Below are the code and all the weights of a small trained network. Each question names an input and a class and asks about switching units off, where a switched-off unit gives its printed mean instead of its output.

import numpy as np


def w(rows, s, z=0):
    codes = np.array(rows[::2]) - 128.0
    scale = np.full(codes.shape[1], s)
    scale[-1] = z or s
    return codes * scale


def f(y):
    return np.maximum(y, 0)


def log_softmax(a):
    a = a - a.max(-1, keepdims=True)
    return a - np.log(np.exp(a).sum(-1, keepdims=True))


def net(x, mask):
    res = np.array(x, float).reshape(1, 5) / 4 @ E
    y = f(res @ A[0][:, :-1].T + A[0][:, -1])
    res = res + np.where(mask, y, B[0][:, -1]) @ B[0][:, :-1]
    return log_softmax(res[-1] @ U[:, :-1].T + U[:, -1])


A, B = {}, {}
E = w([
[254,220,87,120,170],'x0',
[75,192,91,242,221],'x1',
[144,103,152,147,165],'x2',
[121,138,116,120,110],'x3',
[134,121,148,135,147],'x4',
],0.0091)
A[0] = w([
[191,87,159,114,63,146],'N0',
[47,66,146,125,119,53],'N1',
[159,86,147,74,96,185],'N2',
[83,160,109,142,188,199],'N3',
[189,127,116,216,54,103],'N4',
[37,129,204,111,122,8],'N5',
[245,210,115,105,159,48],'N6',
[83,176,91,245,132,150],'N7',
[171,67,136,30,120,190],'N8',
],0.011,0.0013)
B[0] = w([
[172,128,181,113,104,203],'N0',
[70,48,55,88,205,214],'N1',
[170,162,197,129,65,204],'N2',
[154,187,165,176,85,197],'N3',
[122,139,93,102,134,151],'N4',
[70,130,69,42,174,197],'N5',
[45,1,29,50,135,254],'N6',
[218,168,221,195,48,236],'N7',
[235,196,173,166,94,225],'N8',
],0.0089,0.0098)
U = w([
[172,236,249,170,91,254],'0',
[62,39,41,111,156,2],'1',
],0.013,0.00043)

Each question gives the input, the list of numbers given to net, and the class t.
The units are the neurons (one row each of A and B). Each row of codes is followed by its name. A weight is (code - 128) times the scale printed after its matrix; where a second scale follows, it is the last column's (A, B and U).
mask holds one flag per neuron, in row order. A switched-off neuron (its flag False) gives its mean, the last column of its row in B, instead of its output. The means were averaged over made-up inputs and are rounded, as every weight is.
A unit's drop is (log p(t) with every unit on - log p(t) with that unit switched off) / (log p(t) with every unit on - log p(t) with every unit switched off).
most important unit: the unit with the biggest drop
k most important neurons: the k neurons with the biggest drops, biggest first
drop of u: that unit's drop, to one decimal
input [4,3,0,-2,-1], class 1: 4 most important neurons -> N6, N8, N2, N0
input [4,-3,7,3,-4], class 1: 3 most important neurons -> N6, N7, N3
input [-5,-8,4,5,-7], class 0: most important unit -> N8
input [-3,-4,7,-5,-5], class 0: 2 most important neurons -> N6, N8
input [-6,6,8,-3,8], class 0: 3 most important neurons -> N7, N6, N3
input [3,2,0,-4,4], class 1: 4 most important neurons -> N8, N6, N2, N0
input [6,-5,8,2,0], class 1: 2 most important neurons -> N6, N7
input [-6,-7,4,-6,-6], class 0: 3 most important neurons -> N8, N6, N2
input [6,-5,-2,7,-6], class 1: 3 most important neurons -> N6, N7, N3
input [-4,-4,4,4,7], class 0: 3 most important neurons -> N6, N8, N2
input [8,-2,-5,5,-8], class 1: drop of N7 -> 0.0
input [6,3,7,0,2], class 1: drop of N6 -> 1.3
input [8,-4,2,-6,0], class 1: drop of N6 -> 1.9
input [-3,5,4,3,0], class 0: drop of N7 -> 0.2
